In the rows, zero is written as 128.
Each name stands for a flat space through zero: a line, a plane or more. A row that begins with a name and a colon came from that space; any other row is followed by the name of the space it lies nearest, among the names in its block.
j598j693: [149 102 123 135 120 117 132  97 151 114 105 110 126 128 110 142 126 160
 142 128 117 124 138 118 189 126  77 133 143 114 113 153 110 141 167 169
  90  99  89 129  85 116 128 126 158 114 170 140 153 118  75 159 107 156
 174 131 127 140 113 144 111 124 169 142 142 163 108  89 112]
j523j467: [131 156 121  98 152 106 128 152 130 103 132 173 143 106 119 107  73 122
 110 109 133 128 161  98 141 156 123 116 190 129 126 103 141 145 120 112
 105  85 130 121  99  96 106 151  86 155 124 165 151 147 160 163 129 167
 158  76 101 148 141 151 143 152  74 131 156 134 122 141 146]
j42j852: [110 124 126 112 102 162 130 113 145 116 127 102 136 137 137 150 149 167
  88 147 116 136 125 144 140 125 136 141 146 147 145 137 114 133 117 124
 112 126 109 100 153 128 119 151 122 131 127 128 124 160 114 127 127 136
 133 130  89 113 147 121 173 134  99 112 107 140 151 151 148]
j598j693: [119 134 125 124 108 131 119 149 133 123 127 139 139 130 130 142 117 112
 140 135 140 103 108 115  97 135 130 121 111 134 139 101 148 141 103 125
 140 141 135 142 124 142 124 149 121 132 109 140 122 148 157 130 106 127
  84 113 122 108 152 126 138 148  94 118 123  89 149 132 134]
j247j971: [126 116 115 140 121 122 144 115 116 120 122 117 137 131 130 132 120 136
 132 128 136 135 129 121 122 147 124 117 134 141 136 106 117  98 132 131
 146 116 146 117 135 114 128 125 130 132 126 130 105 152 135 115 141 137
 108 107 142 141 131 138 122 136 127 138 128 126 111 112 116]
j523j467: [117 108 144 120 137 122 128 126 125 120 116 109 120 122 132 138 136 131
 113 122 127 119  99 141 141 131 149 133 125 111 124 121 124 124 121 121
 124 151 127 126 136 120 146 116 128 132 129 131 115 114 102 118 135 110
 149 157 130 124 101  98 128 122 137 115 136 109 119 138 134]
[ 94  88 116 156 155 116 129 128 103 167 131 154 103 191 204  93 129 181
  90 142 107 252 132 123 161 118 147 179 151 176 106 178 145 152 141  88
 152 101 126  62 165 153 127  94 124 129 135  90 135 120 136 125 220 171
 167 237 224 177  90  68 143 116 146 121 125 164 101 140 111]	j598j693
j211j791: [133 110 166 198  80 167 180 146 184 158 162 156 163 112 143  81 179 165
 104 135 137 122 209  76 175 185 200 136  94 110 104 120  99 146 192 178
 165 105 114 102 155 145  70  91 109 112 124 122 154 153 137  97 143 142
 124 104 135  85 179 137  80 171 125 185 114  92  55 132 128]
[124 154 146 112 142 122 132 156 123 134 125 137 132  93 115 109 132 106
 131 125 145  97 122 141  87 138 167 114 110 122 135  90 120 118  98 105
 134 150 171 133 151 114 145 130 127 119  89 127  89 115 138  91 110 106
 108 103 122 118 145 134 144 103 115 119 133 104 139 174 137]	j598j693
[118 133 151 166 123 105  96 121 129 128 113 125 112 112 124 131  82 126
 138 138 117 146 143 154 103 129 125 114 117 148 126 109 121  99 104 151
 142 106 150 114 153 119 150 109 108 135 112 163 109 185 106 154 150 111
  99 105 152 156 133 140 120 149 141 149 129 117 106 134  90]	j247j971
[127 118 143 124 110 130 138 121 143 107 107 127 138 113 104 150 133 121
 140 124 128  87 123 143 114 130 105 124 117  90 135 142 128 137 139 148
 116 135 110 184 109 122 112 136 133 124 129 156 136 142 106 154  76 119
 114  96 101 125 149 163 112 152 135 133 122 108 141 128 134]	j598j693
[123 167 143  99 158 127 154 153 115 134 122 125 137 106 124  82 141 108
 123 122 129 118 132 128 112 112 180 106 103 119 124  95  94  98 133 110
 116 152 154 106 145 102 125 129 148 134 112 131  85  92 116  82 143 115
 126 112 140 128 104 145 144 107 131 137 130 125 121 134 116]	j598j693
j386j430: [109 116 107 144 134 173 120 116  81 142 123 153 114 178 162 150 119 145
 109 106 146 132 140 153 153 102 134 132 185 156 117 120  86 129  74 142
 155 132 107 110 177  85  74 105 106 125  99 124 102 107 129 132 127 145
 166 113  95 150 122  93 161 142 123 134 156  95 157 115 124]
[121 157 102 123 128 136 131 114 151 143 164 140 146 131 122 133 136 114
 138 115 123 134 132 104 137 116 110 133 129 136 145 129 124 141 150 136
 132 128 126 137 128 135 107 133 136 122 140 119 121 132 119 120 117 126
 127 118 123 126 151 153 128 122 128 163 135 104 136 130 120]	j523j467
[163 149 126 101 140 116 122 123 136 118 117  95 130 123 141 104 139 139
 133 119 126 137 131 143 175 116 140 134 132 114 107 131 110 110 163 128
  91 115 132 108 140 114 126 133 172 146 152 120 124 100  89 119 146 127
 145 134 138 136  86 136 121 108 147 131 109 143 129  77 109]	j598j693
[128 134 143 120 138 154 146 132 153 167 115 134 128 131 147 125 127 100
 127 134 129 119  99 154 144 118 137 124  95 115 132 138 156 109  93 138
 152 144 130 125 129 152 104  75 131 142 140  66 144 126 137 135 139 136
 124 117 147 121  89 142 160 116 128 111  93 129 106  97 119]	j386j430
[106 104  86 175 122 145 102 130 128 134 144 149 112 173 148 164  97 130
 111 130 126 170 133 120 148 142 106 119 149 166 151 138 141 158 102 125
 151 109 111 104 100 158 110 108 121 132 135 111 157 141 172 136 171 144
 109 156 123  95 142  84 135 141 100 108 119 137 122 127 138]	j598j693
[143 125 122 127 139 121 133 153 132 101 107 163 137 125 123 110  78 129
 104 110 136 139 168 100 119 155 124 140 152 138 143 119 145 146 118 103
 127  88 136 127  86 121 123 145 116 153 121 139 165 141 174 149 139 138
 131 104 134 155 123 159 110 171  91 124 145 170 128 139 149]	j523j467
[147 144 134 108 114 126 109 141 118 121 119 150 101 120 131 125 144 124
 124 123 124 117 122 126 121 121 127 129 127 109 127 122 145 133 123 120
  92 134 116 154 131 154 108 144 119 125 127 134 146 112 119 139 112 139
 154 121 132 157 128 132 145 119 155 117 141 106 147 136 139]	j247j971
[ 49 118 126 116 156 102 125 126 117  93 119 157  83 189 112 165 145 125
 120 105  72  67 118 136 135  66  41 181 121 124 175 113 125  69 131 162
 107 129 138 194 133 106 148 176 166 121 121 102  33  50 143 157  63  91
 188 108 142 176  83 137 156  78 172 113 135 125 181  80 137]	j211j791
[161  87 170 139 151 123 133 138 116  92  79 135 122 133 147 120  79 155
  89 118 158 133 159 140 128 128 162 150 139 149 134 105 140 132 115 106
 119 103 138 120 116 138 149 146 103 157 129 155 151 151 198 165 155 102
 135 130 167 135  90 111 116 181 127  77 150 171 130 147 140]	j523j467
[131 130 101 118 157  98 144  97 107 132 120 143 146  97 131 126 159 111
 174 115 134 107 119 140 149 145 111  91 109 110 133  93 161 112 137 114
 141 135 128 134 136 116 137 100  98 145 161 117 128 118 137 124  84 127
 104 128 163 113 146 119 130 128 174 129 154 158 110 123 101]	j42j852
[182 139 134 171 150  91 129 155 117 157 123 139 103 139 129  91  77  90
 155 131 135 139 146 108 110 114 108 140 135 103  88 149 134 149 148 114
 147 150 142 150 125 130 141 122 159 106 118 137 133 105 130 118 158 111
 147 117 143 142  84 124 104 143 147 150 158 103 118  92 114]	j42j852
j386j430: [115 159 105 128 121 120 124  99 114 133 123 147 121 181 142 169 119 191
 127 144 136 116 150 151 130 156 140 122 112 123 143 132 131 189 135 142
 127  95 105 104 118 174 117 115  91 102 137 152 117 136 127 124 147 135
  83 163 135 140 132 134 153 149 113  99 132  90 142 146 102]
[131 123 154 118 119 123 116 143 147 118 128 107 135  86 110 115 157 121
 139 130 143 141 119 111 131 142 129 131 114 107 110 155 129 112 154 125
 119 141 139 119 119 126 134 166 139 151 126 141 128 128 141 118 101 136
 141 119 136 123 147 131 102 104 134 130 110 136  99 130 145]	j386j430
[154 106 114 101  98 108 116 148 118 113 134 112 162 181 112 156 138 131
 127 140 144  98 114 128 148 129 133 117 128 172 117 143 165 117 117 156
 111 130 161 153 109 145 108 124 142 152  99 117 152 158 172 158 150 136
  69 149 156 108  92 113 163 172  83 146  87  76 161  86 126]	j598j693
[130 110 130 135 118 121  99 134 136 123 132 105 136 128 142  94 108 128
 121 115 153 128 145  86 135 109 116 131 161 136  72 131  99 144 143 117
  97 125 111 126 137  99 111 174 122 150 100 156 127 111 128 114 107 132
 129 119  96 126 141 125 127 128 138 134 142 126 111 131 134]	j386j430
[135 127 140 131 131  89 123 120 124  88 137 132 138 114  93 128 133 131
 116 139 107 124 136 121  99 147 126 126 125 128 157 109 121 137 190 107
 104 103 150 153  87 139 193 150 134  93 159 161 137 152 144 122 110  88
 115 152 136 145 164 133 101 136 115 114 151 156 142 156 144]	j386j430
[110 113 134 155 126 138 171 135 158 141 136 142 132 128 127 107 162 135
 119 138 141 114 163 102 167 155 156 135 117 135 125 107 116 132 161 156
 145 108 132 142 145 135 106 106 118 121 120 124 144 138 130 124 120 151
 122 121 148 132 149 141 111 150 135 159 130 110 108 107 126]	j211j791
[137 130 179 143 126 107  95 135 140 134 129 130 102 118 116 105 136 129
 108 119 135 103 119 149 119 119 128 113  82 139 140 122 143  98 106 137
 114 133 124 149 146 153 133 122 117 176 125 129 142 125 126 141 100 136
 148 106 139 153 126 139 145 146 152 129 121 108 143 153 133]	j247j971
[117 115 118 131 135 112 112 123 119 123 118 145 121 153 164 121 133 161
 114 143 113 187 123 128 163 119 129 153 138 154 127 149 146 148 140 116
 151 111 129 100 133 140 130 125 125 133 131 106 129 137 126 130 187 152
 123 194 173 159 116  89 143 134 132 130 126 145 118 125 124]	j598j693
[138 121 135 112 136 119 132 133 146 131 133 114 149  91 131  98 132  95
 115 138 133 119 114 130 121 127 130 124 127 125 109 123 126 115 133 108
 129 134 133 127 125 107 129 141 121 151 126 109 149 123 123 119 115 139
 140 111 125 121 125 132 126 102 142 136 121 146 100 126 141]	j386j430
j211j791: [147 134 131 140 113 137 142 119 127 153 145 109 141 116 145  97 134 144
 118 135 166 152 141 117 138 150 168 110 131 130 109 133 120 150 137 104
 145 108 125 110 123 152 116 116 108 135 137 142 167 150 130 111 157 143
 106 134 108 102 147 133 107 146 108 139 107 125  92 130 120]
[161 119 119 146 140 114 127 140 119 146 119 120 110 119 132 102  89  92
 153 120 130 127 146 129 119 125 120 119 135 117  90 145 136 161 125 116
 122 128 142 137 144 132 130 118 142 102 136 138 138 112 111 140 134 111
 114 131 122 146  85 125 114 126 120 154 131 133 106 118 118]	j42j852
j42j852: [103 140 120  95 131 133 139  96 112 122 134 143 158  89 131 143 146 133
 150 120 144 102 119 142 139 141 124  94 107 124 136  84 132 109 125 120
 117 122 118 130 126 112 138 102 113 142 145 108 119 132 149 125  99 126
 109 124 137 103 154 133 128 132 148 109 116 143 124 137 122]
[146 137 121 124 135 124 120 119 130 140 126 109 144 120 124 121 117 110
 134 131 149 153 109 132 126 151 141 120 137 126 128 118 139 149 105 121
 130 129 143 113 116 147 144 122 129 136 111 126 137 139 120 121 147 136
 113 122 111 115 131 120 134 129 102 116 125 119 109 136 119]	j211j791
[112 123 130 141 120 138 148 118 148 126 124 149 125 140 127 139 139 143
 124 117 120 123 144 116 142 138 127 131 108 131 129 137 111 129 156 135
 128 123 138 136 146 148 110 125 140 128 120 129 116 124 140 130 107 117
 129 135 122 133 135 128 114 140 144 129 140 118 128 108 144]	j211j791
[102 120 123 121 137 115 121 132 118 106 120 143 118 150 123 149 126 121
 134 127 106  98 130 131 126  91  96 155 139 145 146 118 119 111 128 134
 106 137 151 146 141 121 141 141 162 107 124 118  81  91 129 117 104 109
 154 129 139 169 118 130 143 117 150 120 138 128 163 105 142]	j211j791
[119  99 151 143 114 103 131 127 103 126 112 112 102 132 135 146 110 154
 108 136 128 139 105 156 128 120 181 125 127  93 126 122 129 119 109 121
 116 161 116 112 125 112 159 120 119 140 117 149 108 129 133 138 127 119
 144 148 148 111 106  87 133 139 138 103 146 120 110 144 114]	j523j467
[123 128 133 114 117 157 117 130 138 143 102 139 143 140 135 107 118 120
 124 102 149 102 127 132 149 114 139 124 160 137  96 122 131 137 118 124
 109 147 110 100 146 100 107 123 125 155 124 108 134 121 120 110 134 148
 153 111  93 105 104 135 144 129 137 137  94 132 103 113 107]	j386j430
